In the rows, zero is written as 128.
Each row of numbers stands for one object and depends on some of the facts below. Use the named rows to name the rest.

How the objects are related:
ζ: points at; κ: is of sort
grista ζ:boklodas κ:a
klolasen ζ:ketoklo κ:a
klibrek ζ:vustu κ:c
loplak ζ:zitrum κ:c
kuduk ζ:grafle κ:d
stapel ζ:grafi κ:b
kulu ζ:budok κ:b
kidru κ:a
bufo ζ:brefleskon κ:b
zesir κ:a
brezi ζ:truklin κ:b
kugrul ζ:rodegrek κ:a
skimi ζ:bovo κ:a
gruklan ζ:pedin κ:a
dupon ζ:flezuban κ:d
kubrumik ζ:soze κ:b
stikla ζ:klibrek κ:a
brefleskon ζ:brodes κ:b
ruman ζ:mipiru κ:a
miga ζ:sugebrem κ:a
trustol ζ:trukil κ:a
nagro ζ:noplol κ:d
fledro ζ:beklu κ:d
stugrar ζ:stutrum κ:b
stetrun ζ:flasta κ:c
riplor ζ:kulu κ:b
drokil κ:a
mipan κ:b
kladrar κ:c
plostala κ:c
stutrum ζ:relik κ:a
sutroduk ζ:gules κ:c
kludel ζ:skiplomus κ:b
troplir ζ:konis κ:c
funa ζ:riskis κ:a
pebu ζ:vamar κ:a
likan ζ:luran κ:d
leben ζ:sigu κ:b
kotam ζ:zukil κ:c
pakam ζ:stebin κ:a
klebu ζ:pirako κ:d
pedin ζ:keson κ:b
tridrefem ζ:plastok κ:b
vustu ζ:ruman κ:d
flezuban ζ:dasir κ:a
brabrek ζ:trebotak κ:a
zitrum ζ:futo κ:a
retran ζ:drede κ:b
nefas ζ:gruste κ:d
pefla ζ:brezi κ:b
skame κ:a
roga ζ:studribu κ:b
taflam ζ:skame κ:c
stebin κ:c
tipas ζ:liro κ:a
sturar ζ:brabrek κ:d
relik κ:c
timo ζ:poplos κ:d
tibra ζ:tridrefem κ:a
tuson κ:a
skiba ζ:zudum κ:a
dasir ζ:kladrar κ:a
regru ζ:stugrar κ:a
klibruflun κ:d
digres κ:c
zusko ζ:motefes κ:a
flasta κ:c
poplos ζ:brakos κ:a
vamar ζ:kubrumik κ:a
voklur ζ:sturar κ:b
riflem ζ:kuduk κ:d
ketoklo ζ:leben κ:a
keson ζ:funa κ:a
riskis ζ:studrur κ:d
gruste ζ:klibruflun κ:c
bini ζ:kludel κ:d
lidan ζ:breklal κ:a
nikli ζ:bufo κ:c
futo ζ:klebu κ:b
drasok ζ:loplak κ:c
drede ζ:stikla κ:a
dobas κ:d
plupa ζ:depan κ:d
somu ζ:grotre κ:b
grafi ζ:kloflik κ:a
zudum ζ:dranol κ:b
gabul ζ:sutroduk κ:a
studribu ζ:timo κ:a
noplol ζ:tredal κ:a
brozudrus ζ:tuzo κ:b
dubon ζ:pebu κ:b
piledi ζ:klakleski κ:a
fegek ζ:kleklur κ:b
brovu ζ:lete κ:b
kleklur κ:b
flotus ζ:skimi κ:a
grafle ζ:fledro κ:a
rusos ζ:fegek κ:a
gules ζ:mipan κ:d
truklin ζ:skekle κ:a
bibim ζ:plostala κ:c
plastok ζ:gravun κ:b
trobugar ζ:taflam κ:a
motefes ζ:bini κ:a
zevan ζ:nefas κ:a
getro ζ:kosto κ:b
klasku ζ:nagro κ:b
skostuk ζ:plupa κ:a
konis ζ:zusko κ:a
brufen ζ:retran κ:b
lete ζ:riflem κ:b
budok ζ:piledi κ:d
trebotak ζ:treva κ:a
skekle ζ:rusos κ:b
brakos ζ:zevan κ:c
sugebrem κ:c
depan ζ:fato κ:b
pigrezu ζ:pakam κ:c
dreskis ζ:kedagrel κ:a
kosto ζ:nikli κ:a
brodes ζ:bibim κ:a
masol ζ:rolel κ:b
fato ζ:kidru κ:b
studrur ζ:tipas κ:a
kloflik ζ:lidan κ:a
zukil ζ:brufen κ:c
pefas ζ:trustol κ:c
bovo ζ:pefas κ:c
sigu κ:c
tredal ζ:regru κ:a
rolel ζ:drasok κ:b
vedro ζ:likan κ:c
kedagrel ζ:vedro κ:b
breklal ζ:miga κ:c
dranol ζ:klolasen κ:c
stotro ζ:tibra κ:d
bralin ζ:getro κ:b
klakleski ζ:pefla κ:c
mipiru ζ:stetrun κ:d
gravun ζ:nafe κ:d
grotre ζ:pigrezu κ:c
beklu ζ:drokil κ:a
skiplomus ζ:reklel κ:a
ludrun κ:c
trukil ζ:dupon κ:a
plesta κ:b
fabul ζ:troplir κ:a
pirako ζ:bralin κ:c
boklodas ζ:roga κ:a
dabrus ζ:masol κ:b
luran ζ:skiba κ:d
treva ζ:grista κ:a
rodegrek ζ:brovu κ:c
soze ζ:voklur κ:a
liro ζ:riplor κ:a
nafe ζ:somu κ:c
tuzo κ:d
reklel κ:a

Named rows:
[128  95 185 116 148 105 143  99 119  81 123 116 177 113 115 162 124 107
 135 153 115 118 132 114 140 140 145 157 132 171 112 119 123 113 138] -> liro
[130 113 153 100 152 112 112 113 115 107 132 133 164 103 109 135 122 140
 121 161 111 136 120 140 142 148 148 116 147 152 104 146 140 105 163] -> dubon
[125 111 161 106 153 106 117 100 108 102 132  99 153 112 109 130 123 141
 129 148 119 138 123 138 126 145 144 117 158 138 102 150 141 108 156] -> sutroduk
[130 112 158  81 164 123  98 123  96  91 132 206 139  87 131 125 160 118
 121 162 110 151 147 124 139 135 122 102 139 151  89 168 122 109 140] -> pefla
[125 110 159  96 149 118 121 113 107 113 136 107 143 123 110 140 131 122
 126 141 115 127 119 126 132 140 162 122 145 134 116 138 136 116 142] -> skiplomus
[128 115 151  97 156 116 112 109 115 108 133 134 176 112 110 131 122 137
 122 158 114 139 121 136 141 146 153 112 149 142 115 149 136 105 155] -> stugrar
[128 107 163  94 137 105 110 124 106 114 134  87 122  94 106 148 134 132
 121 145 103 114 112 141 134 149 150 121 137 156  78 129 156 120 160] -> vamar
[123 110 145 115 151 111 130 106 115 105 136 116 141 101 107 128 137 134
 129 150 120 122 125 139 134 140 154 110 144 142 124 157 143  98 163] -> dobas
[137 115 156 111 151 104 129 105 112  95 122  99 139 128 114 129 123 136
 127 138 122 142 118 143 126 136 148 129 161 145 102 156 154 109 164] -> zukil
[114 122 141  92 147 106 117 127 102 108 142  69 219 154 105 148 137 122
 126 155 132 109 114 113 132 154 173 107 138 111  83 169 117 116 133] -> grafle
[130 114 152 100 155 115 115 110 115 107 133 138 170 109 110 133 122 138
 122 160 114 139 121 136 141 146 152 115 149 147 114 148 136 104 159] -> depan
[120 108 162 103 151 107 112  97 107 105 133  95 156 114 109 126 121 142
 129 144 112 140 124 138 127 143 144 115 158 135 107 148 145 108 150] -> kladrar
[ 95  91 167  75 137 125  93  88 109 124 143  79 150 128 108 116 113 130
 124 116  69 138 127 123 140 127 164 110 144 121 150 120 158 120 109] -> trukil
[128 109 160 100 149 116 126 115 108 111 135 114 134 118 110 142 130 122
 126 144 117 128 121 126 131 141 160 127 145 140 115 136 136 116 147] -> tuson
[146 104 154  99 152 124 181 122  97 121 146 169 125 137 120 143 111 177
 127 185 108 121 125 125 112 142 146 143 142 131 146 127 127 101 165] -> studribu
[127 113 157  79 171 126 117  95 119 101 128 176 169  78 107 144 133 132
 122 154 129 139 101 154 133 155 172 100 157 145 122 131 135 100 154] -> tridrefem
[117 127 134  94 153 104 108 124 109 103 139  93 250 144 105 139 129 136
 123 173 129 121 115 122 142 160 164  98 142 119  80 180 116 105 146] -> lete
[127 109 160 100 149 116 125 116 108 111 135 113 135 118 111 143 130 122
 126 144 116 128 121 127 131 141 159 127 145 139 115 136 136 116 147] -> zesir

Name these rows:
No name comes twice in this set of rows, the named rows included.
[119 125 137  95 153 106 110 121 111 103 138 103 235 137 106 138 127 137
 123 171 126 124 116 125 141 158 161 100 143 124  87 174 121 105 149] | brovu
[124 101 162 112 156 110 128 105 109  80 129 156 146  85 122 133 157 113
 133 155 116 124 147 125 138 133 129 119 131 161 107 160 128  99 145] | budok
[132 108 141 115 157 120 165 105 109 111 143 153 144 121 113 125 125 159
 131 170 120 123 130 133 122 137 151 119 146 129 154 155 131  89 164] | nefas
[130 104 148 108 133  93 120 123 108 112 136  88 116  67 104 137 139 163
 121 162  95 100 112 163 134 153 135 108 130 167  71 143 172 102 189] | sturar
[118 117 152 103 152 101 113 107 104 100 135  77 195 130 106 134 127 140
 129 155 127 128 119 131 126 152 150 107 154 124  84 166 131 108 149] | rodegrek
[142 105 139 116 156 121 189 110 104 115 147 176 138 125 117 127 117 187
 130 190 114 118 132 134 114 139 143 128 143 129 162 149 130  82 175] | timo

Now the same objects, written a new way:
Some rows with their names:
[126 153 115 160 137 140 153 111 108 143 101 101 187 170 102  96 121 125
 159 122 136 139 107 133 118 169 112 142 142 171 158 105 165 125 111 135
 130 105 113 108 129  99] -> dasir
[128  75 113 131  62  91 115  71  93 121 116 125 125 100 128 156 144  94
  63 151 154 102 127  78 149 130 127 122 111 138 176  83  98  96 118 177
 122 120 142 163 165 159] -> nefas
[151 111  99 112 157 120 142 180 107  59 145 132  87 133 166 142  99 107
  96 139 106 141 107 124 103 120 131 145  77 163 105 141 114 132 156 154
 137 127 107 148  91 112] -> rodegrek
[108 144 101 151 113 124 101 122 136 148 110  97 120 130 135 106 145 187
 131 137 111 135 138 133 105 159 154 134 160 124 146 162 141 125 126 132
 126 132 132 136 121 117] -> brodes
[116 145 126 156 107 119 126 133 130 143 128 106 129 159 122 119 135 138
 142 133 142 137 129 143 118 160 140 134 145 136 130 140 128 126 129 130
 124 128 133 140 116 117] -> gabul
[120 144 127 161 122 117 138 135 117 131 116 107 128 165 124 116 120 125
 148 138 144 141 109 137 113 164 142 145 143 146 128 144 134 129 121 137
 128 120 125 144 102 100] -> motefes
[126 154 111 180  98  91  97 126 117 125 218  70 134 171 108 162 151 124
 148  98 139 115 128 118 106 150 107 108 169 161 128 122 120 160 143  87
 110 167 109 125 139 106] -> tipas
[154  92 172 126 100  94 131 171  16  47 127 102  18 105 143 150  76  99
  83 189 112 119  59 128  79  62 149 137  78 171 137 122 113 116 140 156
 157 110  79 203  33  58] -> riflem
[133 173 134 136  84  88 142 174 125 182 129 124 144 178  93 117  96 155
  71 144 136 114 137 205 114 198 165 108 121  74 104  84 107  91 136 135
 141  97 202 130 157 149] -> treva
[142 118 152 123 153 145 140 118 135 122 132 136 126 105 136 134 116 117
 124 122 116 110 125 134 140  77 118 109 155 117 126 132 132 124 102 118
 143 132 154 112 128 142] -> fato
[135 140 107 148  54  84 146 134 134 167 132 106 152 172 116 131 119 128
  54 151 156 111 146 186 129 197 155 113 139 111 135  78  96  72 130 180
 136 117 204 148 159 172] -> boklodas
[119 142 127 161 122 114 138 132 118 130 113 106 130 166 125 114 119 123
 146 138 146 139 112 138 113 159 143 140 140 146 131 144 132 128 119 136
 128 121 128 141 102  99] -> zusko
[136 119 132  33 133 193 143 147 170 125 141 141 152 106 136 119 156 142
 164 127 104 144 171 151 158  90  81 134  81 150 118  66 155 109 189 150
 121 124  58 111 131 174] -> flasta
[118 146 125 159 115 114 132 132 122 140 125 106 127 158 120 120 129 133
 144 133 141 135 122 137 116 161 140 137 148 136 132 143 127 129 125 134
 123 129 133 138 110 110] -> lidan
[164 104 163 139 154 126 158 165  80  58 142 109  54 117 166 145  74  95
  93 155 109 109  85 158 106  47 142 119 142 164 120 155 124 119 107 143
 166 132 142 154  49  94] -> brovu
[122 184 150 144 126 106 127 181 117 172 124 132 128 174  89 103  98 163
 129 131 121 138 118 182  95 176 158 123 120  78  85 123 130 131 132  90
 132  97 152 120 124 100] -> vamar
[121 148 115 165 105 102 114 128 123 132 163  88 131 165 122 137 137 126
 144 117 138 130 120 132 113 161 127 123 155 150 128 136 124 141 130 113
 118 144 123 137 123 108] -> keson
[124 130 107 139 130 171 161 137 154  87 124 173 124  95 140 143 153 109
 104  92 159 171 108  88 119 150 116 167  40 100  99 161 131 150 157 135
  74 151 172 118 106 138] -> vedro

Rows to name:
No name comes twice in this set of rows, the named rows included.
[117 154 121 162 102 103 106 133 132 143 171  95 130 160 115 141 142 139
 149 115 136 127 133 134 116 159 128 123 154 133 124 134 125 146 137 102
 115 152 122 134 132 117] | rusos
[136 152 119 143  71  86 144 153 127 173 129 115 150 174 108 124 107 141
  63 147 143 111 141 198 120 195 162 111 129  93 119  79 104  79 135 157
 139 109 202 139 158 161] | grista
[117 159 120 167  98  95  95 135 132 141 201  89 132 168 113 154 147 135
 147 100 137 126 135 127 110 155 117 109 163 136 117 133 116 159 143  86
 111 170 118 126 139 114] | truklin
[159  95 114 129  94 100 158 102 135 131 136 128 145 118 148 159 110  88
  21 141 141  82 145 158 158 118 141  94 157 112 148  86  87  64  95 181
 157 122 233 128 176 201] | roga
[146  95 163 123 101 100 124 155  38  70 118 113  43 105 133 145  91 109
  91 173 119 121  75 119  91  78 142 131  81 157 139 117 116 123 139 144
 144 110  84 186  62  76] | fledro
[138 114 117 137 168 137 117 111 130 121 114 132 114  88 153 125 119 152
 102 128  95 106 129 119 125  87 144 112 170 113 144 172 133 132  92 120
 147 134 165 113 130 129] | rolel
[142 124 148 126 147 136 126 119 135 125 159 131 129 107 131 149 121 120
 128 106 114 104 131 135 142  74 111 101 161 117 125 130 128 137 108 100
 138 149 147 105 140 139] | fegek
[123 133 118 155 119 196 177 131 163  85 119 187 126  81 138 147 172 113
 101  79 185 184  94  81 119 149 109 180  22  78  93 172 142 157 162 134
  47 174 199 114  83 140] | dranol
[143 123 135 145 157 124 130 114 123 113 155 130 124 117 135 150 113 101
 115 112 122 105 119 119 132  86 119 105 162 124 128 140 120 142  97 104
 143 143 156 108 133 129] | pedin
[158 184 183 113 172 114 143 201 110 170 125 177 126 134  90 114  52 151
  79 116  90 105 109 206 108 114 158  86 113  19  61 109 114 125 108  58
 161  91 202  80 155 124] | voklur
[123 111 179  66  81 156 114 102 109 144 107 136 131  74  98 126 149 149
 156 138 119 122 139 129 145  76  93 115  88 128 154  57 150 116 162 128
 126 115  67 138 143 137] | dobas

The same objects again, as new rows of numbers:
Some rows with their names:
[ 89 147  52 135 112 115 195 138 159 151 135 132 108 120  51 231 144 142
  68  94 117 143 120 176  82  72 124 130 153  83  99 165 127 168] -> klakleski
[118  57  76 111 149 135 157 104 187 141 150 151 139  87 110 176 122 184
 126 127 133 147 108 209 122  63 101  92 110 101  87 113  97 116] -> riplor
[ 94 150 142 147 100 127 130 158 149 151 124 126 117 150 111 122 140 105
 110  89 127 141 117 115 120 111 121 172 121 125 136 143 103 142] -> pigrezu
[113  53 108  71 132 157 105  63 137 195 124 151 142 130 130  53 132 125
 174 194 107 177 122 142 154 113  80 143 157 138 108 110  82  26] -> pedin
[110 149 126 104 113 110 144 166 110  95 137  91 200  82 120 107  64  83
 116 157 144 158 134  92 135 117 148 112 102 153 110 144 185 145] -> klebu
[139 103 123  84 119 138 122 114 148 122 141 163 130 131 163 102 126 135
 138 110 131 144 125 132 145 116 114 111 112 116 119 137 118 130] -> fato
[128 102  62  77  62 131 185 152 151  60 131  98 197 109 178  59  69 111
  81 132 156 122 131 107 182  82 136  92 125 153 118 129 121 111] -> rolel
[141 125 131 150 137 132 114 129 122 123 117 110 116 128 126 129 127 143
 127 147 124  95 136 136 128 135 149 127 138 137 138 108 131 117] -> kloflik
[139 129 135 148 134 136 105 134 134 130 116 108 113 128 128 121 127 144
 132 140 124  92 137 134 128 136 152 134 134 141 140 114 131 115] -> grafle
[139 101 121  84 119 139 124 114 147 119 141 162 131 132 162 102 126 135
 137 114 132 144 127 132 145 115 113 108 112 118 119 136 118 129] -> plesta
[144 123 127 153 139 129 123 124 113 118 119 112 118 130 128 132 129 141
 120 152 124  91 135 139 129 135 150 117 139 136 137 102 128 116] -> trobugar
[138 128 135 146 135 135 103 134 136 131 115 106 113 126 129 120 126 146
 133 139 123  93 136 134 128 138 148 136 135 143 141 117 132 113] -> flezuban
[122 168 171 116 144 105 117 133 128 141 146 115 154 120 106 132 114 107
 134 138 131 153 129 125 125 142 146 110 114 129 117 149 169 155] -> nagro
[153 133 159 155 131 120 103 128 119 123 125 119 100 149 128 117 135 141
 106 148 122  76 140 149 136 126 174 103 128 122 141  97 129 141] -> drede
[118 168 171 113 143 109 110 135 135 146 142 113 153 116 106 130 113 109
 140 133 130 154 131 122 123 145 143 117 111 134 118 155 171 150] -> bini
[167 122  81 133 212  91 114 121  85 116 137  95 130 159 161 184 184 131
 137 119 159 132  66 145 140 234  80 107 169 136 151  58 125  59] -> grista
[121 164 140 156 227 115 164 100  99 111 160 112 186 117 184 194 147 103
 156 105 142 186 104 116  87 202  96  89 111 164 160 138 165  79] -> sturar
[147 202 172 129  93 104 186 112  94 107 103 123 143  98  55 168 115 131
 186 122 136 135 148  54 155 195  91 172 177 112  93 194 146 221] -> nefas

Which object is each row?
No name comes twice in this set of rows, the named rows included.
[126 128  46  10 100 159 117  78 157 179 122 162 109 137 119 111 139 131
 144 127  93 172 151 122 123 133 108 136 183 108 105 212 156  99] | kleklur
[155 111 160  94 111 121 117 110 136 114 150 174 111 161 164  89 138 129
 103 120 132 121 130 153 158 101 148  71 100  96 121 115 116 167] | retran
[147 119  94 174 225 125 143 104  91 101 137 103 144 139 197 189 171 136
 143 115 144 130  94 138 101 207  96 101 142 162 175  81 126  40] | brabrek
[ 91 152 138 142 100 130 124 159 156 156 124 125 116 143 110 121 137 108
 120  83 127 144 118 111 118 115 116 182 122 130 136 151 105 138] | stebin
[130 109 127 163 171 177 214  64 122  67 141 174 160 110 241 160 136 141
 165  85 126 153 146 102  90 133  87  95 100 157 169 161 108  89] | kubrumik
[146 128 141 151 134 129 113 127 120 122 120 113 110 136 128 124 130 144
 119 148 125  86 138 140 130 131 158 116 134 132 140 104 129 125] | skimi
[115  67  99 171 168 139 130 106 146 166 117  97 133  93  79 156 123 174
 143 189 118 112 118 189 117  99 118 136 149 142 113  73  94  57] | tipas
[170 159 129 159  89 121 176 110  87  91  80 116 102 115  74 164 134 167
 173 132 134  76 148  72 162 190  93 181 205 114 111 146 109 184] | zevan
[139 113 134 165 153 169 225  60 111  62 137 177 154 112 225 155 134 142
 159  96 126 141 153  99 105 129  94  94 109 144 160 160 101 113] | dubon
[130 171 187 123 140  97 117 128 117 133 151 122 147 134 108 127 119 103
 113 145 130 140 133 134 133 135 165  85 109 118 118 133 165 169] | stotro
[113  67 112 148 160 152 100  83 119 197 101  96 134 117  91  90 128 144
 168 226 104 130 128 151 134 129 107 163 176 162 125  74  87   8] | funa

